Below are the code and all the weights of a small trained network. Each question names an input and a class and asks about switching units off, where a switched-off unit gives its printed mean instead of its output.

import numpy as np


def w(rows, s, z=0):
    codes = np.array(rows[::2]) - 128.0
    scale = np.full(codes.shape[1], s)
    scale[-1] = z or s
    return codes * scale


def f(y):
    return y / 2 * (1 + np.tanh(0.7978845608 * (y + 0.044715 * y**3)))


def log_softmax(a):
    a = a - a.max(-1, keepdims=True)
    return a - np.log(np.exp(a).sum(-1, keepdims=True))


def net(x, mask):
    res = np.array(x, float).reshape(1, 5) / 4 @ E
    y = f(res @ A[0][:, :-1].T + A[0][:, -1])
    res = res + np.where(mask, y, B[0][:, -1]) @ B[0][:, :-1]
    return log_softmax(res[-1] @ U[:, :-1].T + U[:, -1])


A, B = {}, {}
E = w([
[206,234,170,24,60,25,119],'x0',
[122,89,138,138,2,65,63],'x1',
[117,134,40,97,110,110,133],'x2',
[112,114,146,132,67,148,215],'x3',
[129,129,126,127,129,128,128],'x4',
],0.0066)
A[0] = w([
[135,139,16,83,114,117,155,47],'neuron 0',
[134,165,113,113,178,123,31,45],'neuron 1',
[133,161,128,111,189,140,179,47],'neuron 2',
[150,188,157,77,118,100,136,3],'neuron 3',
[124,144,136,120,76,144,234,74],'neuron 4',
[144,121,249,128,158,130,116,91],'neuron 5',
],0.015,0.0042)
B[0] = w([
[62,237,219,219,123,127,151,203],'neuron 0',
[131,46,213,108,186,10,184,217],'neuron 1',
[107,80,80,124,12,75,98,204],'neuron 2',
[84,60,8,166,123,214,136,253],'neuron 3',
[144,65,190,108,217,17,126,215],'neuron 4',
[68,231,169,187,123,114,146,213],'neuron 5',
],0.017,0.0056)
U = w([
[90,65,88,178,179,200,142,85],'0',
[138,147,123,112,134,126,134,248],'1',
[144,104,157,109,173,93,145,72],'2',
[106,196,154,154,122,135,135,86],'3',
[141,107,134,112,6,91,53,114],'4',
[219,191,101,50,164,165,125,153],'5',
[226,199,100,26,147,168,131,83],'6',
],0.013,0.015)

Each question gives the input, the list of numbers given to net, and the class t.
The units are the neurons (one row each of A and B). Each row of codes is followed by its name. A weight is (code - 128) times the scale printed after its matrix; where a second scale follows, it is the last column's (A, B and U).
mask holds one flag per neuron, in row order. A switched-off neuron (its flag False) gives its mean, the last column of its row in B, instead of its output. The means were averaged over made-up inputs and are rounded, as every weight is.
A unit's drop is (log p(t) with every unit on - log p(t) with that unit switched off) / (log p(t) with every unit on - log p(t) with every unit switched off).
The circuit of an input: a set's keep is (log p(t) with only the set's units on - log p(t) with every unit switched off) / (log p(t) with every unit on - log p(t) with every unit switched off). Starting from all 6 units, units are removed one at a time, each time the one whose removal leaves the highest keep (on an exact tie, the one counted first), for as long as the keep stays at least 0.8.
circuit, biggest first: the units of the circuit, biggest drop first
unit that matters most: the unit with the biggest drop
k most important neurons: the k neurons with the biggest drops, biggest first
drop of u: that unit's drop, to one decimal
input [0,5,8,-6,5], class 3: unit that matters most => neuron 0
input [-1,-4,-1,-3,3], class 4: 3 most important neurons => neuron 2; neuron 3; neuron 4
input [3,-4,-2,3,-2], class 4: 3 most important neurons => neuron 2; neuron 1; neuron 0
input [4,2,3,-1,1], class 0: 3 most important neurons => neuron 3; neuron 2; neuron 5
input [-5,3,-5,7,0], class 2: circuit, biggest first => neuron 3; neuron 4
input [-6,4,-1,-7,-6], class 2: 2 most important neurons => neuron 3; neuron 1
input [-2,-4,4,-1,0], class 3: 4 most important neurons => neuron 3; neuron 0; neuron 4; neuron 1
input [0,-7,5,-1,2], class 4: 2 most important neurons => neuron 2; neuron 5
input [1,5,-7,-4,0], class 3: 4 most important neurons => neuron 5; neuron 2; neuron 4; neuron 3
input [7,-8,5,-7,3], class 4: 2 most important neurons => neuron 2; neuron 4
input [-5,2,6,-3,8], class 1: 2 most important neurons => neuron 3; neuron 5
input [4,-3,-1,3,-1], class 0: 2 most important neurons => neuron 3; neuron 1
input [6,-1,8,7,4], class 3: 2 most important neurons => neuron 0; neuron 1
input [7,1,-1,-1,-7], class 0: unit that matters most => neuron 3
input [-5,-7,-5,-6,-6], class 4: 4 most important neurons => neuron 2; neuron 3; neuron 4; neuron 0
input [-3,-8,7,6,5], class 4: 3 most important neurons => neuron 2; neuron 1; neuron 5
input [0,-3,2,-6,3], class 2: drop of neuron 3 => 0.2
input [6,-4,4,4,-5], class 0: drop of neuron 1 => 0.1
input [2,-6,2,6,-5], class 2: drop of neuron 4 => 2.6
input [6,-3,-4,8,4], class 2: circuit, biggest first => neuron 4
